Below are the code and all the weights of a small trained network. Each question names an input and a class and asks about switching units off, where a switched-off unit gives its printed mean instead of its output.

import numpy as np


def w(rows, s, z=0):
    codes = np.array(rows[::2]) - 128.0
    scale = np.full(codes.shape[1], s)
    scale[-1] = z or s
    return codes * scale


def norm(h):
    return h / np.sqrt((h * h).mean(-1, keepdims=True) + 1e-5)


def f(y):
    return np.maximum(y, 0)


def log_softmax(a):
    a = a - a.max(-1, keepdims=True)
    return a - np.log(np.exp(a).sum(-1, keepdims=True))


def net(x, mask):
    res = np.array(x, float).reshape(1, 5) / 4 @ E
    u = 0
    for l in range(4):
        y = f(norm(res) @ A[l][:, :-1].T + A[l][:, -1])
        res = res + np.where(mask[u : u + 10], y, B[l][:, -1]) @ B[l][:, :-1]
        u += 10
    return log_softmax(norm(res)[-1] @ U[:, :-1].T + U[:, -1])


A, B = {}, {}
E = w([
[126,128,86,96,120,103,104,2,54,173],'x0',
[145,174,148,94,75,84,153,124,114,85],'x1',
[92,131,164,156,147,166,113,95,87,24],'x2',
[137,84,213,181,98,122,175,118,79,174],'x3',
[187,98,127,129,174,91,153,96,159,102],'x4',
],0.0074)
A[0] = w([
[139,112,182,191,126,151,181,106,96,125,133],'L0N1',
[25,158,110,133,60,226,117,147,119,169,4],'L0N2',
[171,197,95,109,6,46,191,146,80,55,62],'L0N3',
[178,128,49,135,114,73,140,162,170,188,162],'L0N4',
[244,64,132,143,205,109,136,57,203,98,28],'L0N5',
[127,40,99,169,196,230,91,139,159,164,13],'L0N6',
[112,22,103,151,181,199,67,92,154,197,69],'L0N7',
[123,57,147,153,231,159,26,158,114,178,2],'L0N8',
[132,183,178,96,74,62,151,133,131,93,25],'L0N9',
[127,163,120,191,169,185,89,93,107,1,43],'L0N10',
],0.0052,0.0053)
B[0] = w([
[70,100,129,120,127,166,93,81,187,111,206],'L0N1',
[92,62,47,127,70,94,177,208,57,100,168],'L0N2',
[91,221,122,206,155,113,196,108,157,123,205],'L0N3',
[134,102,175,122,126,254,144,102,116,86,254],'L0N4',
[92,63,44,98,72,100,206,199,56,78,182],'L0N5',
[116,220,87,220,155,97,175,117,143,136,168],'L0N6',
[114,240,116,185,160,83,193,104,122,122,197],'L0N7',
[105,206,120,165,160,119,205,122,152,156,154],'L0N8',
[142,193,102,187,134,139,175,116,130,144,151],'L0N9',
[109,106,184,130,139,220,125,95,111,97,198],'L0N10',
],0.0063,0.0043)
A[1] = w([
[144,124,113,90,100,115,110,46,73,166,55],'L1N1',
[59,113,118,131,177,122,89,165,121,162,78],'L1N2',
[89,93,140,104,88,195,173,157,161,96,131],'L1N3',
[167,119,106,108,111,66,139,126,170,156,101],'L1N4',
[219,156,99,93,103,149,202,133,163,233,71],'L1N5',
[178,132,169,116,141,160,92,69,136,94,46],'L1N6',
[166,189,168,119,87,85,123,118,135,116,4],'L1N7',
[198,141,80,99,90,98,122,186,171,253,51],'L1N8',
[115,177,49,34,223,131,37,169,142,94,9],'L1N9',
[148,153,154,191,93,159,145,119,155,119,21],'L1N10',
],0.0071,0.0027)
B[1] = w([
[125,127,85,114,193,66,45,182,127,161,211],'L1N1',
[184,144,117,144,82,114,204,122,108,77,156],'L1N2',
[125,135,96,77,163,96,62,103,136,172,253],'L1N3',
[126,133,110,169,152,173,160,129,81,101,152],'L1N4',
[61,144,167,135,173,168,110,97,101,61,237],'L1N5',
[85,143,110,117,127,171,148,169,99,151,156],'L1N6',
[130,180,140,184,157,138,158,94,156,127,149],'L1N7',
[93,125,194,148,148,221,123,102,59,2,190],'L1N8',
[198,104,107,155,53,146,136,71,180,158,202],'L1N9',
[120,126,95,106,153,107,96,103,152,156,178],'L1N10',
],0.0078,0.0048)
A[2] = w([
[138,110,185,105,160,199,93,123,115,88,16],'L2N1',
[193,48,107,87,175,62,208,131,126,72,20],'L2N2',
[101,163,110,134,140,111,132,91,114,184,70],'L2N3',
[99,92,109,85,157,150,64,152,110,145,144],'L2N4',
[173,145,168,153,124,163,151,206,196,119,106],'L2N5',
[147,95,126,82,129,139,90,156,158,128,102],'L2N6',
[74,173,101,112,14,134,87,188,73,150,2],'L2N7',
[145,118,191,130,141,126,113,235,203,116,39],'L2N8',
[168,133,162,149,161,165,137,176,91,124,100],'L2N9',
[113,53,254,178,121,85,137,132,92,207,109],'L2N10',
],0.0078,0.002)
B[2] = w([
[56,120,180,87,124,155,163,79,91,99,253],'L2N1',
[160,81,145,148,53,160,184,253,84,151,203],'L2N2',
[100,104,97,137,160,124,107,185,153,130,220],'L2N3',
[70,121,145,104,122,61,204,114,155,110,228],'L2N4',
[121,142,109,137,138,112,77,87,65,168,220],'L2N5',
[121,142,138,135,101,100,104,79,106,112,164],'L2N6',
[235,55,144,153,144,141,215,215,109,97,227],'L2N7',
[136,115,43,85,186,39,54,126,33,202,211],'L2N8',
[126,112,87,132,132,121,118,89,114,64,175],'L2N9',
[222,182,25,90,76,191,72,95,206,60,236],'L2N10',
],0.0077,0.0039)
A[3] = w([
[189,114,109,99,3,154,82,78,253,120,6],'L3N1',
[100,79,73,116,143,7,74,76,89,161,113],'L3N2',
[175,57,166,139,102,169,161,197,96,114,71],'L3N3',
[77,115,133,90,106,83,200,116,174,169,84],'L3N4',
[64,160,137,146,216,124,88,134,176,130,156],'L3N5',
[101,97,161,99,134,91,140,109,203,169,69],'L3N6',
[169,167,202,166,94,56,148,118,109,114,89],'L3N7',
[70,189,54,143,106,138,205,130,139,123,175],'L3N8',
[132,134,255,157,72,152,131,114,170,132,102],'L3N9',
[167,235,189,93,89,39,163,121,141,98,80],'L3N10',
],0.0064,0.002)
B[3] = w([
[199,102,114,86,85,141,69,108,247,85,184],'L3N1',
[131,163,175,86,130,92,82,232,92,159,231],'L3N2',
[169,55,128,118,117,101,165,175,126,113,194],'L3N3',
[105,105,150,134,136,82,143,66,169,151,137],'L3N4',
[116,156,138,97,63,57,165,111,114,154,215],'L3N5',
[138,178,220,138,121,65,156,135,183,136,130],'L3N6',
[142,129,10,160,178,199,97,129,134,142,142],'L3N7',
[184,111,213,160,125,72,162,136,188,158,254],'L3N8',
[81,139,95,127,154,157,75,120,94,126,145],'L3N9',
[104,159,35,254,222,189,160,143,142,231,159],'L3N10',
],0.0067,0.0051)
U = w([
[48,145,152,106,148,178,143,75,92,60,176],'0',
[120,152,92,74,153,54,45,155,77,165,161],'1',
[130,207,91,248,167,129,172,117,160,151,136],'2',
[197,122,82,101,80,168,72,89,211,88,137],'3',
[160,53,114,142,98,138,196,200,92,92,157],'4',
[106,111,178,110,96,68,174,124,192,158,107],'5',
[123,97,187,127,120,135,107,138,173,169,4],'6',
[122,93,191,118,96,148,119,133,166,203,1],'7',
],0.013,0.0057)

Each question gives the input, the list of numbers given to net, and the class t.
The units are the neurons (one row each of A and B). Each row of codes is followed by its name. A weight is (code - 128) times the scale printed after its matrix; where a second scale follows, it is the last column's (A, B and U).
mask holds one flag per neuron, layer by layer. A switched-off neuron (its flag False) gives its mean, the last column of its row in B, instead of its output. The means were averaged over made-up inputs and are rounded, as every weight is.
A unit's drop is (log p(t) with every unit on - log p(t) with that unit switched off) / (log p(t) with every unit on - log p(t) with every unit switched off).
The circuit of an input: a set's keep is (log p(t) with only the set's units on - log p(t) with every unit switched off) / (log p(t) with every unit on - log p(t) with every unit switched off). Starting from the 12 units with the biggest drops (on a tie, the unit counted first), units are removed one at a time, each time the one whose removal leaves the highest keep (on an exact tie, the one counted first), for as long as the keep stays at least 0.8.
circuit, biggest first: the units of the circuit, biggest drop first
most important unit: the unit with the biggest drop
k most important neurons: the k neurons with the biggest drops, biggest first
top k neurons in layer l: the k neurons of layer l with the biggest drops, biggest first
input [-3,5,-5,4,4], class 0: 2 most important neurons	(L1N5, L0N7)
input [-6,7,1,-4,-5], class 2: 4 most important neurons	(L0N3, L3N10, L1N1, L0N9)
input [-2,-2,5,-4,-7], class 4: circuit, biggest first	(L2N7, L0N2)
input [-7,8,1,8,3], class 2: most important unit	L0N3
input [-1,2,-8,7,5], class 0: circuit, biggest first	(L1N5, L1N8)
input [7,1,-3,-4,-8], class 4: 2 most important neurons	(L2N7, L1N3)
input [-6,-8,7,-8,5], class 2: 3 most important neurons	(L0N6, L0N4, L2N10)
input [2,0,-6,6,-7], class 4: top 2 neurons in layer 2	(L2N7, L2N5)
input [3,-6,3,4,-8], class 4: circuit, biggest first	(L0N2, L2N7)
input [-1,-7,0,-5,6], class 2: top 4 neurons in layer 0	(L0N6, L0N7, L0N8, L0N2)
input [-5,-4,-3,-5,7], class 4: 2 most important neurons	(L0N5, L2N2)
input [0,-3,-8,-7,-8], class 0: top 3 neurons in layer 2	(L2N1, L2N10, L2N2)
input [5,4,4,5,7], class 4: circuit, biggest first	(L2N2, L0N5)
input [4,-8,-4,6,5], class 2: circuit, biggest first	(L0N7)
input [1,3,6,-6,7], class 4: 2 most important neurons	(L0N5, L2N2)
input [-8,8,-2,-1,-3], class 1: 3 most important neurons	(L2N8, L2N5, L0N7)
input [-5,3,-8,2,-7], class 0: 2 most important neurons	(L1N8, L1N5)
input [-7,-7,-4,4,-4], class 1: 2 most important neurons	(L2N8, L2N5)
input [-4,-4,2,5,2], class 3: top 2 neurons in layer 1	(L1N1, L1N5)
input [8,4,0,8,2], class 1: circuit, biggest first	(L1N1)
input [0,-1,7,8,-1], class 3: circuit, biggest first	(L2N10, L1N5)
input [6,-5,-2,1,-7], class 4: 3 most important neurons	(L2N7, L0N2, L1N3)
input [3,-7,-7,8,1], class 3: 2 most important neurons	(L2N10, L0N4)
